Each row was made from one walk, in order. Every step used is in the known rows, and no mark comes twice. Write each row's walk.
Each row is shifted at random along 7 fixed directions that mean nothing.
Known rows:
kazu -> tobipa -> funevig -> zevorar: [ -20   51 -114  -94  -69  275  269   54  107   79  181  128   18   21
  -25   20  109 -112  -69    2  110  124  279  -34  163  -40  191  -84
  -73 -374   92   47  -80   19  135  283  -55 -192  -49 -113 -169  -50
  294 -188   -4 -225  204 -116  188 -135  -18  -87  -63  131 -171    6
  -51 -200   29  -95   -6   -4]
kazu -> tobipa -> funevig -> bapu -> lukal: [  55  -34  -73  -29  161  -26  154  170   60   -4  288  132  116   90
 -104   66   66 -132   23 -126   32 -178  103   22 -133  149   17  -20
  -69 -107 -143  251  133  -65  232  119 -166 -172   73  144 -183  123
   57  -49  356   64   62  105  160   39   34  -22  -27 -124  -53   96
 -385 -428   59  -70   57 -127]
sizer -> zevorar -> firate -> gagin: [ 122  -61   21   24 -206  114   21  145  253   82 -154  287  -11   22
 -184   30  202  -28  -46  310  122  -31  260 -137  279   -2  322   36
 -107 -108  144   84   93  101  -42  167   54 -227 -172   10 -198  188
  117 -215   80 -112  164   92   70   45  -68   12  157    6 -132  -67
  -84   54  196 -111  149    4]
feti -> kazu -> tobipa -> funevig -> bapu: [ -77 -212  141  -53   92  365  365   75  267  -85  317  143  122 -107
   77   39  -71    6   53  102  -54 -208   53  195   67 -118  104   53
   15 -307  306  -20  -89  -58  -95  147  159  -99 -305  -12 -361 -108
   41  -29  148 -236  141  -43  310   50   81 -141   59  -55  -30   92
 -233 -115  258   42  -60 -123]
gagin -> lukal -> gofo -> bapu -> feti -> kazu -> tobipa: [-192   67  229 -179  280  300  382  313   42   78 -126   75  104 -401
   -8 -135  -81 -158 -124  135  316   37  250   76  127 -268  -46  145
  -31 -482  164  182 -191  -13 -293  324  242  -41  -62 -215 -253 -262
  212 -126 -220 -405  222  -62  339  -30  -40 -121  -47  348 -179  -39
  -50  159    8  134 -105  150]
funevig -> feti -> kazu -> tobipa: [ -88  244   27 -319  289  252  309  296   37   29  426  174  136 -523
  -13  -49 -193 -168  -73  150   74   -9  214  209   -8 -194  -76  414
   78 -190  188  260  -59   37 -299  109  158 -254  -37   15 -451   31
    1 -153  -20 -134  -53  -63  401   67  -10 -197  -30  144 -214  188
 -414   54  296  236  -27   35]
kazu -> funevig -> zevorar -> tobipa: [ 180 -276 -116  -39   74  -12  228 -468  280 -181  -41  297  255  187
 -264  118  -55   67  -30 -224  146 -211  384 -185  194  261  187  245
  -25 -216  114   54  578  -98   75  211   43 -192   23 -323  -51  135
  182  202  382   24  144 -156  362    4 -161  -86  -43  -70 -163  127
 -128  -36  259 -220  312 -108]
sizer -> gagin -> gofo -> bapu -> feti -> kazu -> funevig -> tobipa: [  30 -247  233  120  416    5  243  -38  141 -173    7  199   92   19
 -115   38  -47  -76 -107   32  160 -285  278  -83 -100  -58 -259   11
    8 -267   -2   87  316  -30 -188  125   40   91  221  -85 -162  -44
  114  -19  236 -151  150   -6  296  114  -20  -97   50  -80  -69  -36
 -252 -191   18  -68  121 -112]
gagin -> firate -> zevorar -> tobipa: [ 235 -188  -62  -22 -242  216  -59   47  317   63 -171  292  193  278
 -195   44  319 -110   85  183   94  -86  227 -192  206  299  378  121
  -89   57   47   66   93  184  263  173   54 -552  -84   -3 -256  297
  213  -93   63  163   48   33  154  -97 -198   44  313   26 -151   52
 -139  -93  242 -120   99   17]
gofo -> lukal -> bapu -> feti -> kazu: [  24 -227  -12 -121  -95  249   85  188   33  129   40   76  143  171
  -36  -46  132 -159  265   81   29  -49  -24   82  -38  148   92  117
  -63  -95   46  107  -94  153  183  111   46 -370 -271   39 -282  159
  220  -59   45   59  136  170  108   71 -219    9  222   56  -24   66
 -193 -142  270   62 -144   85]
gagin -> gofo -> bapu -> feti -> kazu -> funevig -> zevorar: [ 144 -107   93  -62  235  112   89    3 -110  123 -214  316   42   98
 -112 -142  147 -239   37  322  263   55  315 -123  125  -38   49  -10
 -112 -236   24  177  186   60 -134  266  123 -262  -33 -223 -104  -17
  412  -32 -140 -115  271 -123  140  176 -240   37   81  146 -127  -41
 -101   30   -1 -175  129  179]
firate -> sizer -> gagin -> bapu -> lukal: [ -38   -1  -49   17   91  -20  -17  712  -16  -81   76    7  -20 -183
  -82   22  181 -186 -110   98 -138 -120  226  -97  -72  -73 -100 -161
   51   -2   43  325 -185   83  106   41 -153  -58   36  210 -359  161
  -19 -436   89 -122   -1  202   32   34   89  -63  178  -13 -111  -52
 -194 -336   43  134  -69 -128]
zevorar -> tobipa -> kazu -> funevig -> bapu: [ 159 -231  125  -28   23   -8   59  210  251    3   54  411  122   36
  -42  -93  217  -33  205  199 -127 -338   68   -3  -29  144  152   90
  -19   59  115  252  226  -64  -51   10   75 -320 -266   64 -206  262
   -1   72  403  127   81  157  126  294  -58   24   93 -166  -42  112
 -372  -84  305  -88  189  -57]
tobipa -> funevig -> bapu -> lukal -> gofo: [ -63  204   93   10  -12  100  199  477   20  236  -72   62 -120 -123
  127 -204   87 -231   24  191  178   97   54   75   38 -300   82 -115
 -166 -262    9  297 -402   45 -109  246   21  -40 -207  174 -269 -138
  284 -287 -236 -245  212  166   -7  139  -77  -32  -56  186  -43  -80
 -144  -38  -92  -52 -143   38]
sizer -> zevorar -> gofo -> lukal -> bapu -> feti: [-196  -85   33   94   83  -73  127  241  193  -14 -243   64 -161 -168
   -3  -85  -25  -98  -42   96  235 -233   43  -74  -20 -231 -130   10
  -65 -200  158  114   91  -75 -231  215  145   74 -127  -12 -184   29
   45 -109  293 -124  185  122  216  154   16  -36   57 -143  -99  -67
 -151   34  104 -110  150  -49]
zevorar -> firate -> sizer -> gofo -> lukal -> bapu -> feti -> kazu: [ -46   20 -264  -30  101  288  101  156 -241  158    1   53   89  101
 -214  -82  -10 -100 -265 -126  317  194  349  -95  149   62  -53  -30
  -72 -354  -73  -25  -24  168   97  355  -68 -301  257 -221 -276   -4
  381 -107 -102 -224  250 -301  155 -215 -170   69   31  160 -276 -181
   32  -67 -270  -95  -59   77]
sizer -> firate -> gagin -> zevorar -> tobipa: [ 129 -120   96   94   99   66  241 -106  578 -275  -43  249  162 -126
 -307  320 -266  162 -156  -48   15 -473  296 -130   90  117   41  420
   11   69  235  -86  548  -88 -240  169  130  -42   30  -59 -177  261
 -247   79  587   51  -94    4  501 -139    8 -199  148 -276 -155  136
 -346   94  418   34  341 -306]
gagin -> gofo -> bapu -> lukal: [  24 -264  196   18  327 -204   67  141   60 -187 -181  140  156  152
 -273   75  179 -167   13  -87   56 -324  334 -154   40  229  -42  -37
  -88 -104 -171  221  285 -119  199  127 -127  -96  195  -48  -98  177
   56    0  361  137  106  122  150  -83 -111    7  122  -32  -80  -47
 -275 -381   33 -167  166 -117]
gofo -> bapu -> feti -> kazu: [  92 -390    0 -125   -7  367  156   -6   90   -9   15  146  273  159
 -141   31   -4  -24  317  116   15  -81   78   25  117  246  176  201
    1 -150  181  -73   46  145  223  162  148 -363 -341  -92 -358   88
  229   70  134    5  176   22  215  -13 -184  -16  181   10    9   84
 -202  -87  329  107 -121   63]
gagin -> lukal -> bapu -> feti -> kazu -> funevig: [-244 -133   87 -162  340  133  312   47 -143 -197  235   60  105   16
    6  -13   35 -191 -255 -149  119  -94  368   57   26 -108 -117 -219
  -41 -686  136   83   38  -75  -15  177 -149  145  182 -261 -229 -158
  293  -95   69 -236  202 -138  372  -39 -102 -109   81  183 -256  -48
   29 -286   30  -31   76 -184]
firate -> sizer -> zevorar -> gofo -> lukal: [  65  258 -413  156 -442  223   58  379   97  199 -154 -137    4 -159
 -142  205 -293  -87   24   75  399  135  -85 -228   70  -91   58  132
 -192  -13   60  198  -54  243  -45  318  125 -195 -404  176 -409  112
   34 -254   29 -153   80  -49   72  145  159  -44   14 -317 -139  -60
 -106  156  -59  -23  -17  170]
feti -> kazu -> tobipa -> funevig -> zevorar -> firate -> sizer -> gagin -> bapu -> gofo -> lukal: [ 171 -251 -184  155   62  261    2  340  238   24  108  181   94   51
  -91   24   76  -17   42  193 -236 -318  127  -74  -57   79   66   76
   72  191  149 -178  133   40   71  185  249 -416  -24   42 -280   61
  -35  -65  166  -28  -30   -4  126 -111   10  -56  269 -235   -9   68
 -368 -253  110  -73   62 -124]
feti -> kazu -> tobipa -> funevig -> zevorar: [  76  146  -28 -173   63  220  267  140  124   81  301  174   62  -84
  -33   28  -19 -155   59  155   82  -40   88   99  -10  -50   63  197
  -73 -119   89  153  146   46 -129  171   42 -308 -131   -1 -199  113
   44  -61   76  -32  125  -23  279  138  -62  -96  -14  -30 -135  163
 -288  -41  223  -40   50   12]
funevig -> feti -> bapu -> lukal -> gofo: [  -4 -329  -17   -4  215  -35  223 -110  111 -171   -8   -7   68   92
   19   -5  -58 -148   46 -199  111 -229   32  121  -11  -25  -30   87
  -16 -338   -1  105  139  -75   66  137  -38    7  -55  -20 -267  -27
  160   33  162  -43   91  136  297  185 -123  -74 -109  -15  -15   53
 -169 -234  166 -101   26 -242]
firate -> sizer -> gagin -> bapu -> gofo -> lukal: [ 203  168 -143   97  -97  180  145  431  123  117 -311   21  117 -297
 -258   30 -200   67   91  106  116   42  223 -234  132  100  134  297
  -25  108   81  258 -127  162  -33  357  100 -246 -209    0 -295   28
  113 -229 -155 -257   99  -23   92  -72  -79 -110   65  108  -48   -1
 -142  155   50  212 -165  177]
gofo -> lukal -> bapu -> feti -> kazu -> tobipa -> funevig -> zevorar -> firate: [  28 -251   31   30  -47  152  153  150  166  187 -130  351 -169   39
  180 -258  162 -141   14  339  228 -157  -97  102   13 -192   76   -6
  -61 -317  174   24   29  -90 -195  233  238 -165 -306 -104  -59  -93
  155  -61   31 -218  238  117  173  303  -41   35   32   57  -36   14
  -63  101   86 -200    2   35]
feti -> bapu -> gofo -> lukal: [ -41  103   95   20  231  158  301  480  130   -3  -95   25  -42 -523
  -50 -126 -267 -126  126  264  161 -217   30  101   74 -265  -25  360
    5 -189  255  288 -127  -23 -369  237  274  -71 -279   75 -364  -46
  -28  -95  144 -226   58  147  302  153   11 -168   23   55  -38   95
 -279  184  208  141  -22   64]
sizer -> zevorar -> gofo -> bapu -> feti -> kazu: [  13 -232   84  -34   54  112  -38  240   26  101 -158  196   11   88
  -77 -138  253 -211  164  394  144  -77   59  -88   20  -46   -2  -28
  -46  -58  105   62  135  125  -41  144  181 -305 -228    0 -239  124
  187  -67  107   35  297   83  105  225 -133  108  156 -151  -52  -31
 -214  -12  136  -81   84  102]
zevorar -> tobipa -> funevig -> kazu: [ 383   25 -110  -70 -326  102  172  -15  382   84  -69  308  243  156
 -131   77 -144   38  370   50   63 -129  -33  -72    8  344  308  484
  -98  183   72  166  226  104   32  213  130 -446 -473   96 -207  252
   10   69  182  189   57   69  178  145 -137  -37   24 -153    4  258
 -382  164  344   24    5   25]
feti -> kazu -> tobipa -> funevig: [  95   66   89 -206  110  113  420 -146  240  -69   82  263  247  -48
 -236   30 -130   52   48  -21  191 -108  209   43  116  229  149  370
  -64 -242   58  216  358  -48  -98  252  -22 -237 -113 -243  -47   44
    8  130   84 -113  278  -91  408   90 -168  -90 -135  151 -116  176
 -153  118  247   20   26   67]
gagin -> bapu -> lukal -> gofo: [ 281 -143  -39   -9  -46   75  143  -74  273  -61 -194  -39  301  232
 -193  216  -35  -98  292 -295   72 -156   23   -2   14  337  162  221
 -167   83  -90  173  178   82  266  286  -82 -276 -184   89 -110  229
   88   94  161  174   69  142  172   43 -244  -17   83  -97   -5   95
 -244  -85  188  -29   27  -59]
firate -> zevorar -> gofo -> lukal: [-306   76  -93   40  -20   98  164  363  159  -41 -113   57  -98 -284
  -81  -34 -171  -84 -162  155  322 -126  207 -138  190 -272   53  132
  -74 -306  179   70 -104   14 -204  221  262    5 -169  -28 -433  -62
   46 -197  161 -225   39  -48  139  -52  158 -157  115    4 -189  -80
 -157    9   67 -104  132   42]
lukal -> gofo -> bapu -> feti -> kazu: [  59 -229  -42  -71   64  388  313 -193   84  -16  -35  -22  266  161
 -153  122 -260    3  216 -177  260  -27   60   46  106  176   74  246
 -108 -305   71 -116  138  132   95  328  119 -198 -185 -154 -278   -9
  285  180  116  -73  225 -117  319  -39 -231  -46   -5  -13  -57   26
 -115   13  165   34  -68   31]
gagin -> firate -> zevorar -> gofo -> lukal: [  62   93  -56  125 -141   56   29  188  220   87 -333  179  -53  -54
 -169   18  -55 -149  -66  211  445 -157  102 -208  155    8  144  202
 -215  -70  -44  185  126   63 -163  280  152 -225 -124    2 -259  165
   33  -94   76   26   17  -10  139   93  -40  -29  163  -65 -186  -45
 -190   96   57 -212  167   78]
gagin -> zevorar -> kazu -> tobipa -> funevig: [  -8  119  -62 -163 -170  313  259  188  123   15  135  171  152  -58
  -95   40   18  -91  -76   17   17   62  326 -172  125   67  155  -24
  -96 -298  218  -59  -75   34   88  367    5 -249  -70 -161 -153  -42
  183 -171   46 -217  137 -253  307 -322  -31  -74  122  133 -222   43
  -83  -40   66   45   54   -6]
sizer -> gofo -> lukal -> bapu -> feti -> kazu -> funevig: [-195  -74  205  -52  307    0  187  152  -61   82 -155  196  -15  -92
  -83 -339  198 -165 -148  188  236  -30  287   45   44 -174 -164 -130
  -52 -421   46  312   42  -24 -284  161    7  -15   47 -229  -28  -97
  225 -138  -82 -292  385   80  151  236 -154   25   31  289 -144 -132
   36   23  -63 -115   24  198]
lukal -> gofo -> bapu -> feti -> kazu -> tobipa -> funevig -> zevorar: [ -33   10  -69  -48   22  470  242  302  139  247  173   30  -23  -74
  143  -70  -84 -178  228  266  129   -3 -145  177 -100 -237    0   84
  -69 -153  187  -46 -166  133 -147  236  314 -288 -317  137 -320  -58
  187  -58   16 -156  126   75  181  128  -12  -64   52  -74  -10   75
 -267  -33  131   22  -62  101]
gofo -> lukal -> bapu -> feti: [-227 -250   43  -31  -26  179  100  365   64   44  -15   56  -36    0
   69 -129  206 -161   77   77   -9  -87  109   49   28  -76   46 -144
   -8 -329  142   92 -338   19  159  103   45  -89 -175   37 -310   15
  245 -239  104 -145  122  207   74  -65  -48  -39  211  147  -72  -69
  -88 -279  146   46 -125   -5]
sizer -> gagin -> gofo -> lukal -> bapu -> feti -> kazu -> tobipa: [  73  -73    4   77   88  142   94  239   46   28  161  -59   70   89
  -60  140   66 -280  -19 -121  194 -118    0  -15 -274   27 -235  -87
  -87  -73 -171  222  115  111  118  176 -134 -141  154  165 -102  183
   81 -153  185    0   45  143  174  108  -15  -14  126 -173  -97   -5
 -222 -325  -30    5   -4  -11]
gagin -> firate -> sizer -> gofo -> bapu: [ 161  320  -23  155  -46  270  161  369  -55  249 -265   11  -58 -249
 -200   25 -121 -106 -152  184  502  166  166 -162  194  -64  -35  -23
 -212 -196  -66  341 -113  147 -259  377  -99 -164  -64   10 -242  124
  135 -259 -129 -290  225 -164  153  102  -11   37  -44   35 -244 -186
   30  190 -259  -16  -74  187]
feti -> kazu -> tobipa -> funevig -> zevorar -> gofo -> bapu -> lukal: [  76 -109 -146  -61  -56  249  134  171  -65  214    2  138   17  149
  -28 -109  169 -217   -2  186  305  100   96  -96   67  -85   71  -84
  -91 -291    8   22   11   61  104  329  150 -306 -168  -77 -168 -157
  332  -93  -26 -160  270  -60   41   57    7   32  -85   10  -44  -37
  -83 -108 -138 -205   19  103]
gagin -> zevorar -> tobipa -> funevig -> feti: [  34    3    7   44 -151    9  186  113  152   25 -138  246 -147    2
  165  -82   -6 -152 -139  180  233   -2  114 -173   31 -137   26  -22
  -66 -326  125   98  -79  -31  -80  287  -28   18 -260  -58 -175 -126
  177 -263  -82 -246  140  -71  298  100  -16  -99  -63    6 -150   45
  -71   25   63  -30   11 -170]
tobipa -> kazu -> funevig -> bapu: [ -46 -105  158  -97  102  224  246  274  207  -21  155  292   98 -254
  -11  -77   21   39  141  232 -211 -229  185  123  138  -74  180   83
   -9 -140  346  108  -48  -63 -198   83  135 -170 -309  -28 -391   52
   65  -30  227 -123   78   45  172   97  -23 -115  109   37  -60   41
 -297  -18  334   24   58  -46]
sizer -> gagin -> firate -> zevorar -> gofo -> bapu -> feti -> kazu -> funevig: [  91   22   -7  177   36  211  101  218   71  115 -223  250 -157 -186
  -61 -143 -141 -136 -117  520  552 -113   15 -151   33 -273  -70   28
 -117 -247  193  141  209  124 -477  278  253  -22 -190  -30 -252  -37
  134 -114   29 -267  176  -27  199  441   15  -10  102  -85 -113  -72
  -44  266   -3 -101  163  145]
firate -> sizer -> gofo -> lukal -> bapu -> feti -> kazu -> tobipa -> funevig -> zevorar: [-170 -222 -230  109   13  326  213  266  286   13   77  -33   -3  -83
   96  -14 -157   48   29  122    2 -193 -127  112  -95 -227 -114  -27
   38 -157  309 -145  -61   49 -131  167  281  -98 -282   26 -369 -108
    1 -125  117 -303  120   84  213  121  235 -101  111 -185   20  -24
 -108 -103   80  -54  -95   -9]
lukal -> gofo -> bapu -> feti -> kazu -> funevig -> zevorar: [ -27 -238  241 -164  274   83  137  -30   18  186 -288  394   54   61
  -93 -373  321 -126  113  385  125  -10  349    4  189  -81  149   54
  -43 -274  129  138  149  -12 -246  147  272 -309  -84 -341  -62  -45
  451   55 -185 -147  407   23   98  197 -395   55   56  364  -79  -37
  -49  104  173 -174  100  238]

Which walk is each row?
[ 111  463 -322  -62  208  156  174  246 -360  395   99  193 -146   17
 -126 -112 -160 -216 -227   56  642  246  154  -94  -60  -58 -111  103
 -205 -319 -307  198  233   92 -225  424  -27 -331  299 -109  -90   47
  342   13  -32 -169  275 -380  212  121 -169  114 -280   34 -327  -35
 -141   51 -356 -180  141  148]
lukal -> gofo -> bapu -> feti -> kazu -> tobipa -> funevig -> zevorar -> firate -> sizer
[  -6 -150   41  -68  217  243  248   59   25   66  124  184  219   68
 -138  -91   56  -22   38   22   30  -70  281    4   81  122  124   90
  -25 -259  -14   14   -6  -17  128  276  125 -290   37 -172 -221 -192
  272    8    5 -139  230 -123  200 -189 -108  -53   13  123  -42   24
 -253 -235   24  -50  -75   49]
feti -> kazu -> tobipa -> funevig -> bapu -> gofo -> lukal
[  -4 -224  195  -34  158  269  247  102  323   95  -51  199  185  -65
   25 -138  -24  -53  295  261   72 -214  -30  187  -54 -121    8  256
  -10 -148  225   77   -5   72 -281   69  414 -226 -309   68 -315  -17
  155   82   73  -97  158  205  193  259 -119  -62  136   28   46   74
 -304  104  270   46  -10  137]
lukal -> gofo -> bapu -> feti -> kazu -> funevig -> tobipa
[ 243 -371 -272 -153 -206  246   63   52    9  119   17  276  206  249
   -6 -175  266 -121  165  116  -60   83  108  -33   96  199  267   32
   70 -206  139   90  -54  140  374  195   21 -480 -318  -86 -310 -113
  392  -83  -55  -91  120   83  108   97 -120   19  -53  169   34   92
  -54 -137  143  -19  -83   12]
zevorar -> tobipa -> kazu -> funevig -> feti -> bapu -> lukal
[ 233  -97   29   42  -18  347  -24  210  198  289  -12  331   29  245
 -134  -17  314 -153  120  490   -3   -1  169  -49   -8   79  186  -23
  -64  146  -61  -27   80  175   42  168  175 -530  -64  105 -148  127
  215 -119  -76   24  121  103   -4  -22 -110   64  228   -7    6   -4
 -314 -199   58  -82   53  150]
sizer -> firate -> gagin -> gofo -> bapu -> feti -> kazu -> tobipa -> funevig -> zevorar
[  24 -217 -236    2 -271  154   42  371  330   98   60   96   22   45
  189 -156   52 -147  334  328  -45 -233 -357  112 -174 -128  172   60
  -27   15  211   35 -117   99   14   52  320 -335 -560  324 -388    1
  -11 -103  110  -40  -27  327   84  362  127    9  185 -125  145  161
 -288 -119  266  -59   10   36]
firate -> zevorar -> kazu -> tobipa -> funevig -> feti -> bapu -> lukal -> gofo
[ 153   55  -27 -200  187  136  284 -154  -32  194  -24  438  -37   89
  -68 -234  128  -88 -141  100  352  101  305    4  155   19  152  146
  -75 -397   39   47  277  -63 -142  407   -4 -329  139 -375   61  -35
  434   91  -77 -197  385 -266  316   47 -343   61 -169  318 -216   50
   -9  175    1 -183  113   38]
lukal -> bapu -> feti -> kazu -> tobipa -> funevig -> zevorar -> firate
[ 320 -206 -164  -24 -269  109 -115   68  187   86   53  377  170  407
 -189  136  333  -89  124  161 -152 -170  245 -182  123  355  444  -12
 -169   91  -47  -45  321   90  294   68  -57 -518 -117    2 -213  360
  155    9  195  260  -66   93  -70  -13 -149   19  279 -120 -108   29
 -305 -336  249 -284  275 -117]
tobipa -> kazu -> funevig -> zevorar -> firate -> gagin -> lukal
[  65 -413  -60   32 -318   40   33   18  152   59 -379  463  -27  285
   86 -281  315   26  102  364  281   34   21 -216  190   46  389 -280
 -101 -456  118   41  -39   10  152  267  145  -98 -468 -197  -86 -195
  406 -165 -114 -347  449  -27   28  319   71  180   38  175   13 -110
  163   24  -20 -213  -68  199]
firate -> zevorar -> kazu -> tobipa -> funevig -> bapu -> feti
[  88 -366 -130  -53  -51   23  228 -308  227 -109 -168  221  129  347
 -115  -10   25   73  -91 -132   96 -136  260 -208   82  189  209   41
  -46 -369   31 -188  248  -77  164  331   55 -140   12 -296  -54 -218
  297   50   35 -238  163 -133  281 -161  -96  -43  -57  167   -4   27
    9 -189  111 -163  158 -201]
firate -> gagin -> zevorar -> kazu -> tobipa -> funevig -> feti -> bapu -> lukal -> gofo
[-161  -68 -242   70  174  140   19  366 -105  -33  166   43  -12  -63
  -86   22 -129 -146  -60  239  213 -162   24  -81 -135 -188 -240 -139
  -29 -236  174   68  232  101 -195   98  188  -51  -88   76 -411   56
   44  -79  359 -110  157  -73  207  296  159   26  118 -406 -153  -59
 -193 -140  -19  -69  233   12]
firate -> sizer -> zevorar -> gofo -> bapu -> feti -> kazu -> funevig
[ -40 -115  131  -62  -37  169   18  371   46  138 -228  177  -18  130
  -35 -123  268 -197   35  318  152   40  210  -71   71  -51  141  -31
  -89 -195  -16  174 -278  167   27  175  131 -248 -110   25 -257   -3
  341 -270 -282 -172  142  154  -50  -14 -129   -4  263  278  -55 -120
  -57 -126   64   -1  -72  134]
firate -> gagin -> gofo -> lukal -> bapu -> feti -> kazu
[  72  -59 -121  -26   14   68  228   34   71  129   50   42    9  143
   66 -123   93 -222   63  -54  219   25  -50  108  -94  -10   55  -23
  -69 -321 -127  254  -37    2  139  227  -95 -188 -113   71 -121 -103
  255  -71  -77 -156  194  145  172  220 -103    1 -213  117    4   75
 -104 -229  -27  -77  -65  -21]
kazu -> tobipa -> funevig -> feti -> bapu -> lukal -> gofo
[ 167 -179 -229  104  -84  507   36   92  -30  242  195   48   28  195
  110   25  -71 -306  200  174  250  -18 -177  129  -61 -164   21  -70
 -173 -211  142 -136   36  200  -39  225  264 -304 -292  181 -330   99
  299   44  178   17   46    5  102  271 -101   50  182 -321  -86    0
 -234  -57   21 -173  127   39]
lukal -> gofo -> bapu -> feti -> kazu -> funevig -> zevorar -> firate
[ -70 -226    9  -35  158  213  233  -65  144  110 -246  234   42 -108
  -32 -285   47  -28 -148  169  209    4  320  -45  182 -249  -36  100
   51 -319  316   15   44   16 -288  298  325 -155  -89 -351 -137 -241
  328  -72 -110 -373  286  -73  248   51  -98  -75   23  234 -103  -56
   53  243   47 -142   51  142]
sizer -> gofo -> lukal -> bapu -> feti -> kazu -> funevig -> zevorar -> tobipa
[ -25 -296 -180 -115   29  -56  105  -71   73  -82  136  283  107  218
 -171  -71  225   85  -54   20 -192 -156  317 -177   49  274  139  -58
   79 -172   47  -10  306  -87  172   72  -89 -361   58 -267 -180   54
  110   -9  199  -95  251 -225  299  -75  -84   64    6   19 -111   80
 -121 -345  183 -122  139 -133]
firate -> sizer -> zevorar -> kazu -> tobipa -> funevig -> feti -> bapu
[ -29 -205  -90  -15  117  137  182   29   60   12  150   93    7    3
   42   10 -151 -123  120   72  103 -253  -70  124 -125 -119 -102  122
  -69 -193  183   76  211   -6 -195   88  161  -79 -226   -9 -252   82
   76   31  321   -8   43  109  257  307  -49  -98  143 -179  -55  101
 -244  -76  298 -102  121  -42]
gofo -> lukal -> bapu -> feti -> kazu -> funevig -> zevorar
[  -9 -425  -17 -122  152  165    1  108  129  -32  244  269   87  220
  106 -149  348 -224  122  189 -148 -247  104   97 -118  -72    8  -85
   85 -147  274   -3  133   33   46  -30  198 -323  -78   20 -253  167
  262   -2  277   97   92  152  188  193 -139   14  282 -107  -80  110
 -223 -255  318 -107  200 -116]
lukal -> bapu -> feti -> kazu -> funevig -> zevorar -> tobipa
[  55 -482 -258 -120 -101  163   12  -22  195   57  -64  250  213  397
  -47 -190  342  -34  174  102 -146 -100  141  -30   89  175  323   28
   54  -98  141  -99   89  129  326  109  156 -515 -176 -104 -334  -70
  385   35   60   13  112  124   72   17 -178   25   95  138   51   59
  -87 -256  233 -192   97  -31]
firate -> zevorar -> tobipa -> kazu -> funevig -> feti -> bapu -> lukal -> gofo
[ 265 -341 -292  322 -281   76 -249  149  139  192 -185  190   -2  441
  -75   14  334 -183   74  125   24 -113   78 -256  -71  143  157 -299
 -109  124  -44   21  154  127  301  110   18 -388  -37  124 -136  306
  334 -121   78   58   37  145 -173  125 -141  129  347 -213  -35 -107
 -104 -342  -65 -289  142   19]
kazu -> funevig -> zevorar -> firate -> sizer -> gagin -> gofo -> lukal -> bapu -> feti
[ -55 -175  -79  -48  301  164  184 -227  -59   51  253   22  259  364
 -219   19  129 -108 -103 -350   98   -9  366   -3 -100  199 -189  -46
  -55 -276 -218  -10  185  113  210  160 -164 -270  434 -139 -152   41
  354   34  193   26  202 -124  194 -214 -206   -7   82   37 -163  -59
 -216 -441  -91 -162   59  -23]
sizer -> gofo -> lukal -> bapu -> feti -> kazu -> funevig -> tobipa
[  28  -18 -114  -28  -44   38   80   79  -81  234 -115  187 -153  293
   33 -198  129 -221   63  137  310   32   48 -106  -47  -14   29   17
 -155 -197 -118   51   84   51    0  284   44 -293 -110 -106 -107   20
  370   -1  -73    3  277  -59   47  133 -259   53  -11   29  -89   -4
 -149  -86  -17 -248   56   32]
tobipa -> funevig -> zevorar -> gofo -> lukal -> bapu -> feti -> kazu
[ 282 -216 -120  141  157  -30  147 -174  304 -117  -89  316   56  250
 -145   85  -35   58  -81  -43  153 -315  129 -134  -69  169   23   94
  -33  -15   30  -85  652  -79  -54  263    3 -212  182 -178    9  190
  113  187  209  -42  189 -124  310  159 -158   34    7 -185  -79   53
 -132  -48   50 -242  228 -191]
lukal -> bapu -> feti -> kazu -> tobipa -> funevig -> zevorar -> firate -> sizer -> gagin -> gofo
